Below are the code and all the weights of a small trained network. Each question names an input and a class and asks about switching units off, where a switched-off unit gives its printed mean instead of its output.

import numpy as np


def w(rows, s, z=0):
    codes = np.array(rows[::2]) - 128.0
    scale = np.full(codes.shape[1], s)
    scale[-1] = z or s
    return codes * scale


def norm(h):
    return h / np.sqrt((h * h).mean(-1, keepdims=True) + 1e-5)


def f(y):
    return y / 2 * (1 + np.tanh(0.7978845608 * (y + 0.044715 * y**3)))


def log_softmax(a):
    a = a - a.max(-1, keepdims=True)
    return a - np.log(np.exp(a).sum(-1, keepdims=True))


def net(x, mask):
    res = np.array(x, float).reshape(1, 6) / 4 @ E
    u = 0
    for l in range(2):
        y = f(norm(res) @ A[l][:, :-1].T + A[l][:, -1])
        res = res + np.where(mask[u : u + 11], y, B[l][:, -1]) @ B[l][:, :-1]
        u += 11
    return log_softmax(norm(res)[-1] @ U[:, :-1].T + U[:, -1])


A, B = {}, {}
E = w([
[128,65,88,99,113,164,200],'x0',
[108,240,103,125,149,98,254],'x1',
[41,120,40,234,144,77,69],'x2',
[193,109,150,43,159,178,68],'x3',
[117,183,127,55,200,66,76],'x4',
[74,120,150,120,157,173,227],'x5',
],0.0053)
A[0] = w([
[60,137,42,72,142,115,86,123],'0.n0',
[135,127,152,136,122,130,206,171],'0.n1',
[105,200,113,181,107,111,141,205],'0.n2',
[103,245,161,171,128,90,126,72],'0.n3',
[184,139,146,49,122,151,106,80],'0.n4',
[95,132,55,116,133,135,134,87],'0.n5',
[57,86,81,172,83,124,117,254],'0.n6',
[102,72,82,91,176,101,93,107],'0.n7',
[143,124,64,180,80,143,166,55],'0.n8',
[154,77,124,190,126,130,83,137],'0.n9',
[150,166,115,125,142,91,185,140],'0.n10',
],0.011,0.0032)
B[0] = w([
[77,119,204,64,187,154,140,191],'0.n0',
[121,135,143,111,130,201,114,208],'0.n1',
[42,147,108,82,108,64,97,211],'0.n2',
[96,161,168,68,138,69,36,207],'0.n3',
[198,190,59,174,173,108,149,210],'0.n4',
[169,67,83,125,174,127,171,146],'0.n5',
[193,156,89,100,170,160,109,254],'0.n6',
[152,53,182,161,193,172,218,176],'0.n7',
[33,33,76,71,1,194,160,169],'0.n8',
[151,110,137,172,97,153,79,209],'0.n9',
[130,105,128,131,142,135,7,187],'0.n10',
],0.0078,0.0063)
A[1] = w([
[168,221,73,18,153,46,142,220],'1.n0',
[246,149,100,130,137,187,26,193],'1.n1',
[157,76,199,222,80,128,71,70],'1.n2',
[254,85,112,95,124,200,164,77],'1.n3',
[129,203,214,81,120,247,116,105],'1.n4',
[10,104,60,104,27,99,162,195],'1.n5',
[165,66,188,232,113,124,39,3],'1.n6',
[180,179,228,119,90,160,175,207],'1.n7',
[45,175,195,92,114,6,110,6],'1.n8',
[178,51,143,128,248,123,170,176],'1.n9',
[177,95,109,212,125,169,166,220],'1.n10',
],0.008,0.0026)
B[1] = w([
[201,182,154,197,138,73,136,219],'1.n0',
[154,101,185,244,91,124,153,255],'1.n1',
[121,57,155,169,156,131,62,159],'1.n2',
[82,190,96,147,138,59,118,223],'1.n3',
[104,80,59,94,87,33,254,189],'1.n4',
[155,123,84,129,89,191,83,181],'1.n5',
[162,16,135,223,119,179,97,169],'1.n6',
[144,150,81,90,92,85,171,167],'1.n7',
[20,173,17,90,221,72,48,183],'1.n8',
[112,130,203,99,126,182,145,200],'1.n9',
[61,99,160,62,113,97,31,183],'1.n10',
],0.0081,0.0085)
U = w([
[90,123,201,80,208,172,152,148],'0',
[140,74,189,218,108,144,39,221],'1',
[69,239,80,91,176,46,6,194],'2',
[211,239,166,199,143,46,157,119],'3',
[68,111,47,93,49,195,81,145],'4',
[97,159,85,76,59,60,229,2],'5',
],0.014,0.0038)

Each question gives the input, the list of numbers given to net, and the class t.
The units are the neurons (one row each of A and B). Each row of codes is followed by its name. A weight is (code - 128) times the scale printed after its matrix; where a second scale follows, it is the last column's (A, B and U).
mask holds one flag per neuron, layer by layer. A switched-off neuron (its flag False) gives its mean, the last column of its row in B, instead of its output. The means were averaged over made-up inputs and are rounded, as every weight is.
A unit's drop is (log p(t) with every unit on - log p(t) with that unit switched off) / (log p(t) with every unit on - log p(t) with every unit switched off).
The circuit of an input: a set's keep is (log p(t) with only the set's units on - log p(t) with every unit switched off) / (log p(t) with every unit on - log p(t) with every unit switched off). Starting from the 12 units with the biggest drops (on a tie, the unit counted first), units are removed one at a time, each time the one whose removal leaves the highest keep (on an exact tie, the one counted first), for as long as the keep stays at least 0.8.
circuit, biggest first: the units of the circuit, biggest drop first
unit that matters most: the unit with the biggest drop
top k neurons: the k neurons with the biggest drops, biggest first
k most important neurons of layer l: the k neurons of layer l with the biggest drops, biggest first
drop of u: that unit's drop, to one decimal
input [-2,1,-7,7,-4,7], class 5: 2 most important neurons of layer 1 -> 1.n4; 1.n7
input [3,-4,-2,-7,-3,-1], class 4: circuit, biggest first -> 0.n8
input [4,1,7,-3,7,0], class 0: circuit, biggest first -> 0.n7; 0.n0
input [8,7,8,-8,3,8], class 4: circuit, biggest first -> 0.n8; 1.n5
input [0,2,-5,2,-6,-6], class 3: top 2 neurons -> 0.n4; 1.n1
input [-6,-7,-6,-2,-4,7], class 5: 2 most important neurons of layer 1 -> 1.n4; 1.n7
input [-7,0,-3,2,7,-7], class 3: circuit, biggest first -> 1.n0; 1.n1
input [-7,-2,-6,-7,-2,7], class 5: top 2 neurons -> 1.n4; 0.n1
input [2,-5,1,-6,1,7], class 4: 3 most important neurons of layer 0 -> 0.n8; 0.n0; 0.n4
input [-4,7,1,-3,-7,4], class 2: top 3 neurons -> 0.n2; 0.n3; 1.n8
input [-2,-4,0,5,5,2], class 0: top 2 neurons -> 0.n7; 1.n9
input [5,-8,-8,2,5,8], class 3: 3 most important neurons of layer 0 -> 0.n4; 0.n8; 0.n0
input [5,-2,-7,5,-2,3], class 5: top 2 neurons -> 1.n4; 0.n6
input [3,8,-5,6,6,6], class 3: circuit, biggest first -> 1.n0
input [-8,-6,3,-4,5,-7], class 1: 2 most important neurons of layer 0 -> 0.n9; 0.n7
input [0,-1,-1,1,-8,3], class 4: drop of 0.n8 -> 0.4
input [5,-5,-1,-8,-8,-2], class 4: drop of 0.n8 -> 1.2
input [-3,-2,0,2,4,-7], class 1: drop of 0.n6 -> 0.2
input [6,7,-7,6,-2,4], class 5: 2 most important neurons of layer 1 -> 1.n4; 1.n7
input [-1,-4,-1,6,7,0], class 3: unit that matters most -> 0.n4
